Below are the code and all the weights of a small trained network. Each question names an input and a class and asks about switching units off, where a switched-off unit gives its printed mean instead of its output.

import numpy as np


def w(rows, s, z=0):
    codes = np.array(rows[::2]) - 128.0
    scale = np.full(codes.shape[1], s)
    scale[-1] = z or s
    return codes * scale


def f(y):
    return y / 2 * (1 + np.tanh(0.7978845608 * (y + 0.044715 * y**3)))


def log_softmax(a):
    a = a - a.max(-1, keepdims=True)
    return a - np.log(np.exp(a).sum(-1, keepdims=True))


def net(x, mask):
    res = np.array(x, float).reshape(1, 3) / 4 @ E
    y = f(res @ A[0][:, :-1].T + A[0][:, -1])
    res = res + np.where(mask, y, B[0][:, -1]) @ B[0][:, :-1]
    return log_softmax(res[-1] @ U[:, :-1].T + U[:, -1])


A, B = {}, {}
E = w([
[248,175,180,151,170,245],'x0',
[254,50,122,69,158,85],'x1',
[78,176,134,51,240,115],'x2',
],0.0093)
A[0] = w([
[205,247,161,184,138,143,105],'n1',
[74,208,140,223,130,126,103],'n2',
[58,151,125,169,109,145,106],'n3',
[145,82,104,194,83,141,139],'n4',
[76,137,119,120,102,48,104],'n5',
[173,119,196,138,168,211,124],'n6',
[112,176,141,100,212,83,121],'n7',
[75,66,162,116,105,67,111],'n8',
[181,62,134,99,143,84,114],'n9',
[166,179,91,133,86,100,250],'n10',
[197,76,163,65,139,72,103],'n11',
[84,98,85,101,126,56,112],'n12',
[109,92,52,157,84,44,121],'n13',
[196,93,81,119,137,52,110],'n14',
[155,117,144,177,44,113,107],'n15',
[150,142,111,135,122,105,199],'n16',
[160,100,93,142,97,131,102],'n17',
[177,76,155,62,111,103,112],'n18',
[135,87,138,199,47,140,111],'n19',
[200,81,116,106,125,85,124],'n20',
[72,171,170,34,193,137,118],'n21',
[129,60,93,160,64,178,129],'n22',
[77,116,69,120,94,76,108],'n23',
[81,187,146,130,69,154,111],'n24',
[188,183,139,158,126,206,110],'n25',
[137,117,191,139,25,122,115],'n26',
[147,131,201,123,146,205,108],'n27',
[75,183,158,234,106,129,111],'n28',
],0.011,0.014)
B[0] = w([
[122,85,167,130,85,115,200],'n1',
[164,190,159,161,143,96,188],'n2',
[140,157,173,153,133,104,173],'n3',
[150,132,93,77,159,172,176],'n4',
[121,111,151,109,89,108,183],'n5',
[100,51,155,142,85,102,212],'n6',
[183,125,98,56,143,189,186],'n7',
[123,87,167,129,77,112,180],'n8',
[146,170,150,160,144,111,182],'n9',
[7,113,82,163,181,143,249],'n10',
[148,166,145,139,144,85,192],'n11',
[126,78,158,97,107,104,192],'n12',
[114,74,146,131,78,125,202],'n13',
[165,174,165,184,130,110,180],'n14',
[215,108,111,57,141,152,166],'n15',
[36,129,102,147,162,127,192],'n16',
[171,140,132,126,131,146,140],'n17',
[171,177,147,166,141,95,176],'n18',
[194,138,92,77,132,148,177],'n19',
[125,177,159,150,154,120,188],'n20',
[213,135,96,66,147,185,205],'n21',
[178,139,91,95,140,181,172],'n22',
[134,94,157,123,98,88,186],'n23',
[169,167,153,179,148,101,170],'n24',
[115,67,175,137,89,122,202],'n25',
[183,138,120,79,152,171,163],'n26',
[143,87,150,135,107,112,183],'n27',
[172,189,131,172,140,92,190],'n28',
],0.013)
U = w([
[107,49,173,135,66,113,80],'0',
[139,228,160,195,146,103,90],'1',
[164,135,87,40,148,186,111],'2',
[8,116,55,173,172,149,254],'3',
],0.016,0.0055)

Each question gives the input, the list of numbers given to net, and the class t.
The units are the neurons (one row each of A and B). Each row of codes is followed by its name. A weight is (code - 128) times the scale printed after its matrix; where a second scale follows, it is the last column's (A, B and U).
mask holds one flag per neuron, in row order. A switched-off neuron (its flag False) gives its mean, the last column of its row in B, instead of its output. The means were averaged over made-up inputs and are rounded, as every weight is.
A unit's drop is (log p(t) with every unit on - log p(t) with that unit switched off) / (log p(t) with every unit on - log p(t) with every unit switched off).
The circuit of an input: a set's keep is (log p(t) with only the set's units on - log p(t) with every unit switched off) / (log p(t) with every unit on - log p(t) with every unit switched off). Starting from the 12 units with the biggest drops (on a tie, the unit counted first), units are removed one at a time, each time the one whose removal leaves the highest keep (on an exact tie, the one counted first), for as long as the keep stays at least 0.8.
units of the circuit, in order: the units of the circuit, biggest drop first
top k neurons: the k neurons with the biggest drops, biggest first
drop of u: that unit's drop, to one decimal
input [6,-1,8], class 2: units of the circuit, in order : (n21)
input [1,-2,4], class 2: top 2 neurons : (n21 n10)
input [1,-7,-7], class 1: top 4 neurons : (n28 n2 n24 n3)
input [2,6,6], class 1: top 4 neurons : (n11 n18 n9 n14)
input [-4,-5,5], class 1: top 3 neurons : (n2 n3 n24)
input [-7,-8,0], class 1: top 3 neurons : (n28 n2 n24)
input [6,-5,-5], class 0: top 3 neurons : (n25 n1 n6)
input [0,-1,-3], class 3: top 2 neurons : (n21 n7)
input [5,-4,6], class 2: top 3 neurons : (n21 n7 n13)
input [0,8,-4], class 1: drop of n6 : 0.0
input [3,-2,2], class 3: drop of n12 : 0.1
input [0,-5,-5], class 1: drop of n7 : 0.6
